Below are the code and all the weights of a small trained network. Each question names an input and a class and asks about switching units off, where a switched-off unit gives its printed mean instead of its output.

import numpy as np


def w(rows, s, z=0):
    codes = np.array(rows[::2]) - 128.0
    scale = np.full(codes.shape[1], s)
    scale[-1] = z or s
    return codes * scale


def norm(h):
    return h / np.sqrt((h * h).mean(-1, keepdims=True) + 1e-5)


def f(y):
    return y / 2 * (1 + np.tanh(0.7978845608 * (y + 0.044715 * y**3)))


def log_softmax(a):
    a = a - a.max(-1, keepdims=True)
    return a - np.log(np.exp(a).sum(-1, keepdims=True))


def net(x, mask):
    res = np.array(x, float).reshape(1, 8) / 4 @ E
    u = 0
    for l in range(2):
        y = f(norm(res) @ A[l][:, :-1].T + A[l][:, -1])
        res = res + np.where(mask[u : u + 11], y, B[l][:, -1]) @ B[l][:, :-1]
        u += 11
    return log_softmax(norm(res)[-1] @ U[:, :-1].T + U[:, -1])


A, B = {}, {}
E = w([
[135,133,137,124],'x0',
[142,137,138,125],'x1',
[91,240,191,167],'x2',
[131,136,135,125],'x3',
[131,129,133,127],'x4',
[119,119,117,130],'x5',
[174,86,183,254],'x6',
[184,187,1,168],'x7',
],0.0075)
A[0] = w([
[137,170,161,189,26],'0.n1',
[167,144,178,148,148],'0.n2',
[64,168,150,198,250],'0.n3',
[82,134,156,207,95],'0.n4',
[128,212,30,147,109],'0.n5',
[117,4,89,107,86],'0.n6',
[149,66,166,171,104],'0.n7',
[240,146,117,225,97],'0.n8',
[124,163,180,150,180],'0.n9',
[125,105,203,38,30],'0.n10',
[2,227,89,144,192],'0.n11',
],0.0091,0.0024)
B[0] = w([
[104,132,109,163,151],'0.n1',
[156,28,126,124,159],'0.n2',
[163,170,204,140,217],'0.n3',
[181,200,138,159,167],'0.n4',
[255,138,76,129,223],'0.n5',
[176,130,148,93,250],'0.n6',
[123,58,128,164,196],'0.n7',
[36,186,108,111,254],'0.n8',
[166,132,132,91,178],'0.n9',
[92,129,89,118,204],'0.n10',
[196,113,201,74,250],'0.n11',
],0.0085,0.0039)
A[1] = w([
[144,98,74,249,27],'1.n1',
[124,103,13,126,177],'1.n2',
[115,110,66,174,46],'1.n3',
[143,109,59,124,64],'1.n4',
[114,144,172,85,107],'1.n5',
[170,80,134,152,122],'1.n6',
[88,155,146,145,134],'1.n7',
[167,98,166,220,254],'1.n8',
[121,179,64,89,164],'1.n9',
[215,102,113,120,129],'1.n10',
[140,112,28,174,131],'1.n11',
],0.013,0.0036)
B[1] = w([
[91,134,115,66,193],'1.n1',
[77,145,157,107,231],'1.n2',
[87,121,199,150,148],'1.n3',
[116,161,89,129,166],'1.n4',
[104,148,161,89,169],'1.n5',
[108,107,100,190,173],'1.n6',
[175,165,138,102,131],'1.n7',
[116,111,110,172,253],'1.n8',
[164,1,116,199,195],'1.n9',
[94,143,97,121,211],'1.n10',
[43,211,141,122,206],'1.n11',
],0.0082,0.0064)
U = w([
[91,42,147,44,133],'0',
[118,3,148,207,141],'1',
[121,140,37,100,219],'2',
[6,158,115,170,168],'3',
[115,163,224,45,88],'4',
[122,130,228,225,181],'5',
[246,165,103,112,81],'6',
[156,223,132,231,5],'7',
],0.015,0.0019)

Each question gives the input, the list of numbers given to net, and the class t.
The units are the neurons (one row each of A and B). Each row of codes is followed by its name. A weight is (code - 128) times the scale printed after its matrix; where a second scale follows, it is the last column's (A, B and U).
mask holds one flag per neuron, layer by layer. A switched-off neuron (its flag False) gives its mean, the last column of its row in B, instead of its output. The means were averaged over made-up inputs and are rounded, as every weight is.
A unit's drop is (log p(t) with every unit on - log p(t) with that unit switched off) / (log p(t) with every unit on - log p(t) with every unit switched off).
The circuit of an input: a set's keep is (log p(t) with only the set's units on - log p(t) with every unit switched off) / (log p(t) with every unit on - log p(t) with every unit switched off). Starting from the 12 units with the biggest drops (on a tie, the unit counted first), units are removed one at a time, each time the one whose removal leaves the highest keep (on an exact tie, the one counted first), for as long as the keep stays at least 0.8.
units of the circuit, in order: the units of the circuit, biggest drop first
top k neurons: the k neurons with the biggest drops, biggest first
top k neurons in layer l: the k neurons of layer l with the biggest drops, biggest first
drop of u: that unit's drop, to one decimal
input [-5,2,0,4,8,-4,-2,-3], class 0: units of the circuit, in order	0.n3, 1.n11
input [-2,-2,1,-1,-8,7,-7,5], class 6: units of the circuit, in order	0.n11, 0.n5
input [6,3,4,0,1,-6,-1,2], class 6: units of the circuit, in order	0.n5, 1.n11
input [-4,-2,1,2,1,-1,-7,6], class 6: top 2 neurons in layer 0	0.n11, 0.n5
input [5,-5,0,-8,0,-6,2,8], class 3: top 2 neurons	1.n11, 0.n8
input [-6,-5,-3,-8,0,-3,8,1], class 3: units of the circuit, in order	0.n8, 1.n1
input [-8,-4,-2,-4,8,-4,7,1], class 3: top 2 neurons in layer 0	0.n8, 0.n11
input [-3,-1,4,-2,-1,-3,-7,7], class 6: top neuron	0.n11
input [4,4,5,-6,-6,6,-5,1], class 6: top 2 neurons in layer 0	0.n5, 0.n8
input [2,-7,4,4,0,6,-1,-1], class 4: top 2 neurons in layer 1	1.n9, 1.n5
input [0,2,-7,3,3,5,2,5], class 3: top 2 neurons in layer 1	1.n11, 1.n2
input [-1,-3,-1,7,-4,-6,7,3], class 3: drop of 0.n11	0.1
input [-5,-4,-5,8,-8,-8,3,1], class 3: drop of 0.n11	0.2
